Below is a small trained network, with its code and all its weights. Each question gives an input and a target symbol and asks what happens when units are switched off, that is, made to give their printed mean instead of their output.

import numpy as np


def w(rows, s, z=0):
    codes = np.array(rows[::2]) - 128.0
    scale = np.full(codes.shape[1], s)
    scale[-1] = z or s
    return codes * scale


def f(y):
    return np.maximum(y, 0)


def softmax(a):
    e = np.exp(a - a.max(-1, keepdims=True))
    return e / e.sum(-1, keepdims=True)


def log_softmax(a):
    a = a - a.max(-1, keepdims=True)
    return a - np.log(np.exp(a).sum(-1, keepdims=True))


def net(x, mask):
    ids = ['αβγεζμξπστω'.index(c) for c in x.split()]
    T = len(ids)
    res = E[ids] + P[:T]
    q, k, v = (res @ M[0].T for M in (Q, K, V))
    z = softmax(np.where(np.tri(T) > 0, q @ k.T / 2**0.5, -1e9)) @ v
    res = res + np.where(mask[0], z, O[0][:, -1]) @ O[0][:, :-1]
    y = f(res @ A[0][:, :-1].T + A[0][:, -1])
    res = res + np.where(mask[1:17], y, B[0][:, -1]) @ B[0][:, :-1]
    return log_softmax(res[-1] @ U[:, :-1].T + U[:, -1])


Q, K, V, O, A, B = {}, {}, {}, {}, {}, {}
E = w([
[47,194,184,216],'α',
[227,230,104,127],'β',
[72,111,208,101],'γ',
[134,141,109,57],'ε',
[135,183,140,243],'ζ',
[109,175,102,229],'μ',
[101,32,102,119],'ξ',
[187,107,254,170],'π',
[54,131,203,167],'σ',
[82,66,230,222],'τ',
[140,164,171,228],'ω',
],0.016)
P = w([
[97,124,64,120],'0',
[101,163,96,133],'1',
[100,177,80,145],'2',
[87,127,72,85],'3',
[89,132,77,103],'4',
[114,166,110,147],'5',
[116,126,111,103],'6',
[140,179,159,177],'7',
[107,183,105,152],'8',
[121,121,131,81],'9',
[137,178,153,156],'10',
[123,53,159,8],'11',
[120,70,148,34],'12',
],0.012)
Q[0] = w([
[104,128,156,96],'H0',
[112,92,254,187],'H0',
],0.0073)
K[0] = w([
[51,126,2,136],'H0',
[166,48,187,99],'H0',
],0.0044)
V[0] = w([
[131,130,190,143],'H0',
[134,99,249,55],'H0',
],0.017)
O[0] = w([
[146,9,125,144,226],'H0',
[71,239,1,196,2],'H0',
],0.0066,0.0053)
A[0] = w([
[100,154,174,123,179],'N0',
[150,136,119,52,209],'N1',
[166,96,162,141,71],'N2',
[194,73,200,106,251],'N3',
[162,127,115,79,198],'N4',
[62,69,105,82,252],'N5',
[177,5,90,154,148],'N6',
[94,160,188,155,158],'N7',
[119,129,158,96,208],'N8',
[103,80,105,211,128],'N9',
[167,191,150,146,153],'N10',
[130,181,76,193,85],'N11',
[149,172,168,181,126],'N12',
[4,115,182,199,79],'N13',
[86,65,178,108,73],'N14',
[254,159,69,112,56],'N15',
],0.0087,0.0035)
B[0] = w([
[122,159,133,123,166],'N0',
[107,135,15,166,154],'N1',
[93,106,156,121,162],'N2',
[119,201,121,148,246],'N3',
[171,142,99,215,149],'N4',
[174,190,186,141,172],'N5',
[98,129,157,193,177],'N6',
[80,172,145,76,183],'N7',
[147,136,1,187,167],'N8',
[155,73,170,55,179],'N9',
[152,88,43,11,157],'N10',
[166,120,132,125,150],'N11',
[72,121,120,186,177],'N12',
[128,56,100,71,201],'N13',
[77,98,124,127,178],'N14',
[132,14,198,55,140],'N15',
],0.0075,0.011)
U = w([
[89,2,117,127,2],'α',
[18,152,118,61,198],'β',
[103,99,82,122,56],'γ',
[81,243,23,177,173],'ε',
[144,142,177,185,145],'ζ',
[127,128,149,172,61],'μ',
[60,198,121,46,142],'ξ',
[112,34,19,221,188],'π',
[195,87,135,67,183],'σ',
[121,100,115,128,21],'τ',
[112,99,138,151,141],'ω',
],0.0083,0.0031)

Each question gives the input, a string of symbols that net reads in full, and the target symbol t.
The units are the heads (2 rows each of Q, K, V and O) and the neurons (one row each of A and B). Each row of codes is followed by its name. A weight is (code - 128) times the scale printed after its matrix; where a second scale follows, it is the last column's (O, A, B and U).
mask holds one flag per unit, heads first, then neurons. A switched-off unit (its flag False) gives its mean, the last column of its rows in O or B, instead of its output. The means were averaged over made-up inputs and are rounded, as every weight is.
A unit's drop is (log p(t) with every unit on - log p(t) with that unit switched off) / (log p(t) with every unit on - log p(t) with every unit switched off).
The circuit of an input: a set's keep is (log p(t) with only the set's units on - log p(t) with every unit switched off) / (log p(t) with every unit on - log p(t) with every unit switched off). Starting from the 12 units with the biggest drops (on a tie, the unit counted first), units are removed one at a time, each time the one whose removal leaves the highest keep (on an exact tie, the one counted first), for as long as the keep stays at least 0.8.
units of the circuit, in order: the units of the circuit, biggest drop first
k most important neurons: the k neurons with the biggest drops, biggest first
drop when u is switched off: that unit's drop, to one decimal
input τ τ γ σ ω π π μ, target π: units of the circuit, in order => H0, N3, N13
input π ω ε π β π μ π ω, target π: units of the circuit, in order => H0, N3
input π μ ξ ε ζ ω γ τ, target α: units of the circuit, in order => N13, N9, N3, H0
input α α π ε α ζ β ζ ζ β α ξ, target π: units of the circuit, in order => N1, N8, N4
input γ α ζ μ ξ ζ π π β π ζ, target π: units of the circuit, in order => H0, N3, N13
input ζ ω β μ π ζ π ζ τ, target α: 4 most important neurons => N13, N9, N3, N8
input π π ζ, target π: units of the circuit, in order => H0, N3, N5
input μ ξ ξ ζ γ ω ω ξ β, target σ: units of the circuit, in order => N15
input β μ ζ ε ζ ζ τ ζ π γ ζ ξ, target π: 3 most important neurons => N1, N8, N4
input ζ ζ ζ γ π π ξ α, target β: units of the circuit, in order => N7, N13
input ω π γ π π ω, target π: drop when N10 is switched off => 0.0
input α ζ ζ, target ζ: drop when H0 is switched off => 1.2
input β π π ω ζ γ τ ζ ζ ε, target ε: drop when N3 is switched off => 0.2
